Below is a small trained network, with its code and all its weights. Each question gives an input and a target symbol and asks what happens when units are switched off, that is, made to give their printed mean instead of their output.

import numpy as np


def w(rows, s, z=0):
    codes = np.array(rows[::2]) - 128.0
    scale = np.full(codes.shape[1], s)
    scale[-1] = z or s
    return codes * scale


def norm(h):
    return h / np.sqrt((h * h).mean(-1, keepdims=True) + 1e-5)


def f(y):
    return y / 2 * (1 + np.tanh(0.7978845608 * (y + 0.044715 * y**3)))


def softmax(a):
    e = np.exp(a - a.max(-1, keepdims=True))
    return e / e.sum(-1, keepdims=True)


def log_softmax(a):
    a = a - a.max(-1, keepdims=True)
    return a - np.log(np.exp(a).sum(-1, keepdims=True))


def net(x, mask):
    ids = ['ΓΛαεζημξτφω'.index(c) for c in x.split()]
    T = len(ids)
    res = E[ids] + P[:T]
    r = norm(res)
    for j in range(2):
        rows = slice(4 * j, 4 * j + 4)
        q, k, v = (r @ M[0][rows].T for M in (Q, K, V))
        z = softmax(np.where(np.tri(T) > 0, q @ k.T / 4**0.5, -1e9)) @ v
        o = O[0][rows]
        res = res + np.where(mask[j], z, o[:, -1]) @ o[:, :-1]
    y = f(norm(res) @ A[0][:, :-1].T + A[0][:, -1])
    res = res + np.where(mask[2:18], y, B[0][:, -1]) @ B[0][:, :-1]
    return log_softmax(norm(res)[-1] @ U[:, :-1].T + U[:, -1])


Q, K, V, O, A, B = {}, {}, {}, {}, {}, {}
E = w([
[144,70,163,97,35,77,181,127],'Γ',
[20,12,190,94,238,65,173,136],'Λ',
[208,109,107,100,131,69,101,196],'α',
[139,106,115,127,147,52,193,216],'ε',
[160,161,125,152,8,81,88,147],'ζ',
[178,148,136,92,174,54,44,217],'η',
[168,66,126,188,103,22,136,133],'μ',
[177,144,144,180,118,51,91,177],'ξ',
[113,146,149,135,91,100,198,199],'τ',
[192,68,101,172,171,23,96,150],'φ',
[144,165,124,49,136,123,141,248],'ω',
],0.012)
P = w([
[147,155,165,137,136,119,147,98],'0',
[105,116,2,137,106,112,134,162],'1',
[127,166,129,112,141,105,164,76],'2',
[81,79,114,81,84,95,101,134],'3',
[175,126,176,144,145,178,129,91],'4',
[84,85,134,108,84,84,115,137],'5',
[113,162,90,105,147,125,152,48],'6',
[103,89,135,122,100,92,129,140],'7',
[156,117,176,141,128,198,119,86],'8',
[134,81,146,149,105,120,197,150],'9',
],0.023)
Q[0] = w([
[144,109,250,95,138,190,102,33],'head 0',
[38,124,101,193,182,165,129,128],'head 0',
[95,203,13,115,141,37,220,88],'head 0',
[105,100,102,139,70,170,114,140],'head 0',
[97,184,41,110,146,38,220,87],'head 1',
[151,130,188,91,124,115,143,9],'head 1',
[153,117,161,119,171,151,128,67],'head 1',
[132,77,163,126,120,143,114,148],'head 1',
],0.012)
K[0] = w([
[99,152,105,120,165,140,146,8],'head 0',
[102,114,108,149,191,141,105,159],'head 0',
[197,80,220,212,132,221,103,201],'head 0',
[143,145,106,117,159,121,126,117],'head 0',
[154,79,191,192,114,182,125,202],'head 1',
[145,154,128,152,149,169,145,68],'head 1',
[141,154,119,125,145,156,101,72],'head 1',
[97,117,102,109,139,121,173,71],'head 1',
],0.016)
V[0] = w([
[56,100,181,131,164,158,170,114],'head 0',
[108,98,162,127,93,140,109,71],'head 0',
[90,156,109,163,127,136,78,163],'head 0',
[164,151,139,102,4,166,138,135],'head 0',
[129,169,173,160,123,120,91,104],'head 1',
[111,173,177,54,161,160,102,108],'head 1',
[132,106,130,113,238,118,107,166],'head 1',
[113,198,145,150,136,158,213,86],'head 1',
],0.015)
O[0] = w([
[134,244,226,212,76,97,159,124,30],'head 0',
[174,122,181,97,109,142,108,91,90],'head 0',
[86,93,144,175,192,179,125,93,2],'head 0',
[64,65,155,91,72,149,81,131,96],'head 0',
[111,120,171,137,212,224,120,71,96],'head 1',
[90,168,185,147,249,113,65,210,10],'head 1',
[129,155,86,168,152,140,160,174,146],'head 1',
[10,161,96,97,142,123,112,56,63],'head 1',
],0.012,0.0056)
A[0] = w([
[244,123,129,109,88,184,168,44,26],'neuron 0',
[227,125,122,154,190,111,166,132,25],'neuron 1',
[183,219,125,214,179,210,183,67,40],'neuron 2',
[171,175,194,77,63,75,107,119,254],'neuron 3',
[200,182,230,214,160,157,142,177,61],'neuron 4',
[211,180,136,141,125,100,199,79,181],'neuron 5',
[153,80,61,100,135,101,104,75,144],'neuron 6',
[119,186,101,140,175,225,104,40,66],'neuron 7',
[181,41,138,65,71,247,76,28,122],'neuron 8',
[98,28,31,133,66,132,78,137,152],'neuron 9',
[137,34,105,36,96,86,145,131,222],'neuron 10',
[127,172,60,107,135,159,174,64,97],'neuron 11',
[117,90,61,150,195,178,162,104,113],'neuron 12',
[188,111,86,166,178,198,116,214,142],'neuron 13',
[85,112,170,100,130,225,85,93,128],'neuron 14',
[115,126,50,83,147,99,190,71,158],'neuron 15',
],0.013,0.0047)
B[0] = w([
[3,113,183,73,164,118,179,202,165],'neuron 0',
[74,141,138,63,116,131,175,62,151],'neuron 1',
[192,193,54,75,99,133,116,69,152],'neuron 2',
[143,80,127,189,98,159,240,146,186],'neuron 3',
[153,89,154,138,199,236,168,129,145],'neuron 4',
[103,90,195,67,168,111,33,107,172],'neuron 5',
[91,149,155,82,119,204,140,173,188],'neuron 6',
[82,42,129,213,159,193,147,158,143],'neuron 7',
[169,135,153,164,232,34,151,105,197],'neuron 8',
[151,177,98,69,96,188,139,224,216],'neuron 9',
[152,185,63,166,83,97,134,163,253],'neuron 10',
[166,83,192,149,156,127,77,157,152],'neuron 11',
[153,161,87,131,119,169,110,169,151],'neuron 12',
[73,56,162,139,50,89,247,93,162],'neuron 13',
[172,109,60,159,96,118,94,96,143],'neuron 14',
[170,118,149,159,68,173,53,143,183],'neuron 15',
],0.012,0.02)
U = w([
[139,105,93,143,91,2,178,114,145],'Γ',
[157,78,59,74,167,72,95,57,115],'Λ',
[118,108,172,5,103,219,107,95,4],'α',
[50,178,100,116,175,84,90,146,143],'ε',
[130,43,226,127,140,107,156,188,31],'ζ',
[181,228,151,118,159,165,138,93,107],'η',
[171,144,193,135,73,123,21,111,81],'μ',
[159,78,115,214,174,197,86,140,112],'ξ',
[102,65,108,117,171,187,234,86,27],'τ',
[51,118,139,163,79,166,108,66,251],'φ',
[133,168,67,120,73,184,116,198,173],'ω',
],0.011,0.0031)

Each question gives the input, a string of symbols that net reads in full, and the target symbol t.
The units are the heads (4 rows each of Q, K, V and O) and the neurons (one row each of A and B). Each row of codes is followed by its name. A weight is (code - 128) times the scale printed after its matrix; where a second scale follows, it is the last column's (O, A, B and U).
mask holds one flag per unit, heads first, then neurons. A switched-off unit (its flag False) gives its mean, the last column of its rows in O or B, instead of its output. The means were averaged over made-up inputs and are rounded, as every weight is.
A unit's drop is (log p(t) with every unit on - log p(t) with that unit switched off) / (log p(t) with every unit on - log p(t) with every unit switched off).
The circuit of an input: a set's keep is (log p(t) with only the set's units on - log p(t) with every unit switched off) / (log p(t) with every unit on - log p(t) with every unit switched off). Starting from the 12 units with the biggest drops (on a tie, the unit counted first), units are removed one at a time, each time the one whose removal leaves the highest keep (on an exact tie, the one counted first), for as long as the keep stays at least 0.8.
units of the circuit, in order: the units of the circuit, biggest drop first
unit that matters most: the unit with the biggest drop
k most important neurons: the k neurons with the biggest drops, biggest first
heads that matter: for each layer, one digit per head in row order, 1 if its drop is at least 0.15 and else 0, layers parted by /
drop of u: that unit's drop, to one decimal
input φ φ φ ξ η ξ τ ε Λ Λ, target Γ: units of the circuit, in order : head 0; neuron 9; neuron 6
input α μ ζ τ τ, target Λ: units of the circuit, in order : head 1; neuron 8; neuron 14
input φ ζ Λ τ η, target η: unit that matters most : head 0
input Λ Λ η η Λ, target τ: heads that matter : 01
input φ Γ ξ ξ Λ, target ξ: heads that matter : 01
input η Λ Γ τ ξ Λ μ, target ξ: heads that matter : 01
input ξ μ Λ Γ φ, target η: heads that matter : 10
input Γ η ω ω ζ, target ε: heads that matter : 01
input φ Λ Λ ξ τ τ ω φ ξ ω, target Γ: 2 most important neurons : neuron 6; neuron 15
input η ζ ζ ε ε ω φ ε ε, target α: heads that matter : 10
input ε Λ ω, target μ: heads that matter : 11
input μ η ε ε α ξ φ ε ξ, target α: heads that matter : 10
input μ Λ ζ, target ζ: heads that matter : 00
input ξ ε Λ μ ω ξ ξ, target ε: units of the circuit, in order : head 1
input η ω ξ η τ μ ε Λ ω, target μ: 2 most important neurons : neuron 9; neuron 10
input α Λ η τ ζ Λ Λ Λ ξ Λ, target τ: 2 most important neurons : neuron 4; neuron 1
input Λ ω μ τ ξ μ μ ω Λ, target ζ: 3 most important neurons : neuron 0; neuron 8; neuron 15
input Γ ζ ξ, target Γ: 2 most important neurons : neuron 3; neuron 8
input ζ ζ Λ ζ Γ Λ, target Γ: 2 most important neurons : neuron 9; neuron 6
input ξ Λ τ, target ξ: most important neuron : neuron 7
input η η Λ φ μ ξ ε μ Γ, target μ: drop of neuron 9 : 0.1
input Γ Λ ξ Λ φ, target ξ: drop of head 1 : 2.4
input η η φ ε ξ μ ω Λ μ, target ε: drop of head 1 : 0.4
input Λ φ ε Λ α Γ τ Λ φ, target φ: drop of head 0 : 0.2
input ζ τ ξ ω ζ ε ω, target Λ: 2 most important neurons : neuron 8; neuron 14
